The nearest row among all rows above each row, by straight-line distance (none for the first two rows)
In the rows, zero is written as 128.
1: 139	144	120	123	91	133	119	125	142	146	105	130	132	117	160	126	118	134	132	104	130	132	132	122	129	121	143	110	116	116	120	146	145	143	135	142	129	84	106	124	145	123	136	133	123
2: 129	143	121	116	104	128	127	128	141	134	121	135	127	115	168	123	109	129	118	109	144	125	117	124	135	121	137	118	119	125	126	132	127	145	138	139	126	103	110	116	125	129	121	135	127
3: 134	130	120	136	119	137	122	122	118	161	99	121	142	134	90	133	143	133	147	124	102	135	149	126	115	130	124	125	126	114	121	146	160	127	121	133	126	128	124	142	148	115	153	125	125
1
4: 136	168	145	108	88	130	111	114	158	144	123	134	119	115	216	118	98	145	128	107	144	127	125	120	140	125	143	102	115	127	128	142	127	154	136	143	136	79	101	107	144	131	117	143	125
2
5: 119	90	98	129	140	120	148	151	122	115	135	136	134	118	110	133	125	107	100	127	155	121	103	132	134	116	137	140	126	118	125	110	114	122	140	125	118	127	135	123	94	133	112	120	130
2
6: 149	150	148	135	99	137	108	112	146	170	105	121	123	129	158	126	134	150	156	122	109	143	157	122	120	128	145	103	122	118	124	161	157	124	127	132	137	78	113	135	175	121	150	132	118
1
7: 151	115	116	145	96	138	115	124	135	170	89	121	143	127	109	137	146	138	157	115	108	142	159	123	117	121	151	110	117	93	113	163	170	118	125	133	132	76	114	146	174	116	156	122	117
6
8: 142	134	124	129	97	131	118	125	145	151	110	128	128	121	160	127	121	136	138	111	126	135	137	122	127	120	149	110	119	113	120	148	145	132	132	136	133	77	111	128	153	125	137	130	120
1
9: 142	118	123	140	114	133	121	126	134	160	110	121	135	129	117	133	140	134	146	125	110	138	145	126	119	125	142	118	123	110	121	145	150	118	125	128	131	99	124	139	155	122	147	123	120
3
10: 132	123	102	119	98	125	132	139	144	126	119	137	132	107	165	127	107	122	110	103	154	127	108	123	137	112	151	116	112	111	120	130	125	141	145	139	124	83	106	116	124	130	120	131	124
2
11: 138	127	122	138	111	135	121	123	126	160	101	122	138	130	123	132	139	134	146	122	107	136	147	125	117	127	134	119	123	112	121	148	155	125	124	133	129	115	121	139	150	118	149	126	123
9
12: 112	172	103	99	92	132	134	126	128	116	107	140	140	117	161	119	98	121	98	90	156	114	102	122	137	121	118	123	111	129	123	121	129	176	140	157	114	133	99	109	97	122	118	142	135
2
13: 122	75	85	136	139	120	149	155	119	119	135	133	141	118	89	138	132	106	102	127	148	125	102	132	129	114	136	138	124	105	120	110	115	116	140	124	117	127	135	125	101	131	123	116	128
5
14: 136	64	86	151	128	123	142	153	122	137	122	125	144	122	72	143	148	109	123	127	129	135	120	131	120	112	152	134	123	91	114	128	134	103	135	120	121	93	136	144	126	126	139	110	121
13
15: 125	70	87	136	136	116	150	159	128	114	140	134	134	113	110	136	127	106	98	125	159	125	95	132	134	111	150	134	123	105	121	112	107	114	143	120	119	105	134	126	98	137	112	116	126
13
16: 132	170	126	108	78	132	117	121	156	134	108	138	124	107	214	118	95	139	120	90	150	126	125	118	140	117	147	101	109	124	123	143	134	162	143	151	131	69	94	107	138	127	122	143	124
4
17: 121	75	86	130	122	118	149	154	119	112	119	137	148	108	89	139	124	107	95	108	157	122	94	131	130	112	143	137	114	91	112	112	124	129	147	134	117	121	124	127	93	126	124	116	128
13
18: 132	85	105	148	140	123	139	146	116	144	130	123	138	129	71	140	147	115	129	129	122	135	128	132	118	123	136	138	126	106	122	124	131	107	127	122	125	124	135	144	129	128	136	112	123
14
19: 146	141	127	137	92	141	110	116	135	172	85	120	140	130	121	132	138	144	159	117	103	139	161	121	115	127	141	109	119	105	117	164	173	129	123	138	133	83	111	142	171	113	158	128	119
7
20: 131	118	108	122	107	122	132	141	143	125	129	136	126	111	166	127	111	122	110	109	157	127	108	125	138	113	151	120	115	114	122	126	118	135	144	135	126	87	115	117	123	133	115	129	124
10
21: 160	124	118	135	72	132	110	127	163	161	98	125	129	111	181	130	125	143	147	99	121	145	146	117	125	112	175	96	108	91	111	167	159	128	137	139	137	30	99	131	178	123	147	129	110
8
22: 142	117	124	139	115	133	122	127	133	159	112	121	133	129	117	132	140	134	145	125	109	138	146	125	119	126	141	118	125	111	121	147	148	117	125	127	132	97	124	139	156	122	145	123	120
9
23: 139	83	88	146	115	130	134	143	121	147	100	123	149	123	72	142	147	118	134	118	115	138	135	128	116	116	145	127	121	94	114	142	155	114	133	128	122	101	124	145	141	117	152	114	120
14
24: 129	131	90	111	79	121	134	144	153	109	117	143	131	102	202	122	96	118	92	88	175	122	91	120	145	104	159	109	104	105	116	127	116	157	152	150	121	66	93	106	111	132	108	136	124
10
25: 137	173	124	105	74	135	115	117	154	140	98	136	128	108	206	118	96	140	124	86	144	127	126	117	136	118	146	104	107	119	120	150	143	164	142	154	129	69	92	109	142	122	129	144	124
16
26: 142	168	119	110	75	136	113	118	156	144	94	135	132	108	203	120	100	142	129	87	138	131	129	117	134	115	153	100	107	113	117	156	149	161	141	152	130	60	89	113	153	120	132	142	120
25
27: 130	69	85	146	128	122	146	155	115	129	116	128	148	118	69	143	142	106	113	119	136	132	112	131	121	109	146	135	120	90	113	122	134	111	139	125	117	113	132	141	118	125	138	111	122
14
28: 139	168	128	108	74	136	113	118	153	143	95	135	129	108	203	119	97	143	128	87	138	129	130	117	134	117	149	100	107	116	119	153	150	163	139	152	129	65	91	111	147	121	135	143	122
26
29: 153	107	112	148	94	136	114	128	137	170	90	121	143	125	110	137	146	136	155	115	110	143	157	122	117	119	156	107	115	91	112	165	169	115	127	132	132	65	113	145	176	117	155	118	115
7
30: 129	81	95	145	139	126	140	145	112	140	119	124	147	129	61	142	148	113	126	130	120	133	128	132	118	121	132	139	128	103	118	124	138	112	128	124	120	139	137	145	123	123	142	113	126
18
31: 122	118	107	114	126	118	143	144	135	111	136	141	126	111	155	125	106	112	95	116	167	120	93	128	143	117	141	131	121	128	127	112	113	140	143	133	120	123	124	111	93	134	111	129	129
20
32: 119	118	86	112	107	121	144	147	133	110	124	142	139	107	122	126	102	109	96	97	167	119	93	126	141	111	140	128	112	112	120	113	114	151	148	145	117	109	110	110	94	130	112	130	130
31
33: 141	137	109	126	84	134	119	127	141	147	96	129	138	115	150	126	117	132	133	100	129	134	134	121	125	117	149	110	112	104	115	150	153	141	137	144	127	72	103	127	147	119	142	131	120
1
34: 110	108	91	119	127	126	147	144	109	115	120	138	150	116	89	133	118	110	98	111	153	116	101	131	130	119	118	144	121	115	121	109	123	143	141	138	114	158	125	123	88	124	122	124	133
5
35: 127	60	83	148	138	119	146	158	124	130	129	128	144	120	74	142	144	107	115	131	137	132	112	132	124	111	149	136	123	93	117	120	126	104	138	120	121	110	135	140	117	129	131	109	122
27
36: 157	130	121	136	77	134	110	122	153	165	93	122	133	118	163	130	131	143	152	103	114	144	153	119	121	116	162	100	111	96	113	166	164	127	133	138	136	48	102	135	178	120	152	128	113
21
37: 143	146	128	114	79	124	118	129	170	130	126	139	114	102	234	120	94	137	117	97	161	129	112	118	146	111	167	100	109	117	124	141	118	150	148	143	135	41	94	106	140	135	111	138	120
16
38: 134	149	129	119	101	131	120	123	143	142	116	131	125	119	171	123	113	135	129	109	135	129	127	123	133	124	138	116	119	124	125	138	133	143	134	139	130	98	110	119	138	127	127	136	125
2
39: 143	163	122	111	71	132	115	122	162	138	100	136	126	105	216	120	97	140	125	87	145	130	126	117	137	113	159	97	105	114	118	152	142	158	143	150	131	48	90	108	149	125	129	141	120
26
40: 142	175	147	115	83	136	108	112	155	157	105	129	121	121	203	119	109	149	144	104	125	133	142	118	131	126	142	101	116	128	125	154	147	152	131	144	136	73	99	118	162	124	135	142	122
28
41: 140	56	84	152	128	121	141	156	127	137	121	125	144	119	79	144	147	110	122	128	131	137	120	131	121	109	157	136	121	86	112	131	133	101	137	119	122	92	134	144	131	127	138	109	117
14
42: 158	16	71	164	112	112	142	173	151	132	130	127	136	103	114	146	146	107	119	119	147	147	111	128	128	92	200	117	112	64	104	139	125	82	151	113	129	18	126	142	145	136	132	102	106
41
43: 120	112	94	117	114	119	145	149	135	111	135	142	133	105	153	125	104	111	93	108	170	120	93	128	143	111	142	127	116	116	122	111	112	142	148	137	118	113	117	111	96	135	111	129	129
31
44: 137	146	132	123	101	134	117	122	141	152	110	128	128	122	158	125	122	138	137	111	123	132	137	122	127	125	138	113	120	122	123	145	143	138	145	138	131	96	111	126	147	123	135	134	124
1
45: 146	167	146	118	82	134	109	116	158	160	108	128	120	120	203	119	111	148	145	106	125	135	144	118	131	125	149	98	116	125	124	160	144	144	133	142	139	58	101	119	162	125	134	140	120
40
46: 128	162	134	108	97	125	123	124	151	125	133	140	119	110	217	118	95	133	110	103	161	121	109	121	144	118	144	112	116	126	126	128	112	156	142	143	130	90	104	106	121	135	111	143	127
4
47: 137	183	137	107	79	137	110	111	148	147	101	134	124	115	205	118	101	145	132	95	133	128	135	117	134	125	137	102	113	133	126	150	146	163	134	151	131	83	93	111	145	122	130	145	126
25
48: 151	149	130	128	78	138	108	116	147	166	90	124	133	121	165	127	126	145	152	104	109	140	154	119	120	122	151	100	113	106	117	169	167	137	129	143	135	65	101	132	172	117	153	134	116
36
49: 133	158	142	120	110	133	116	115	139	153	120	128	123	127	167	122	118	140	137	118	121	129	144	124	129	131	129	115	125	135	128	140	137	139	127	135	133	109	116	123	144	126	131	136	127
44
50: 145	169	149	122	89	138	107	110	150	166	103	124	122	126	181	122	120	150	153	113	112	137	155	119	126	129	141	100	120	130	125	159	154	140	126	140	137	81	104	125	170	121	141	139	121
40
51: 144	159	117	110	72	132	115	126	162	138	98	137	127	103	216	120	96	139	124	86	147	131	123	116	138	112	161	96	104	109	116	153	144	158	146	151	130	43	89	110	149	124	128	141	119
39
52: 138	93	118	148	135	129	128	136	125	155	118	121	136	128	86	137	148	125	141	130	110	138	141	130	117	125	139	129	126	108	120	138	145	109	125	123	129	112	136	145	145	124	145	116	121
18
53: 150	158	142	128	85	137	108	113	152	167	100	123	125	124	175	123	123	149	154	111	112	140	154	119	123	126	148	101	118	118	122	162	157	135	127	139	138	68	104	129	173	121	146	136	118
50
54: 152	110	128	138	102	125	118	134	158	152	126	126	119	117	177	129	127	136	139	120	131	141	135	123	131	115	168	106	118	108	121	147	131	115	136	126	139	47	116	128	162	133	130	126	114
8
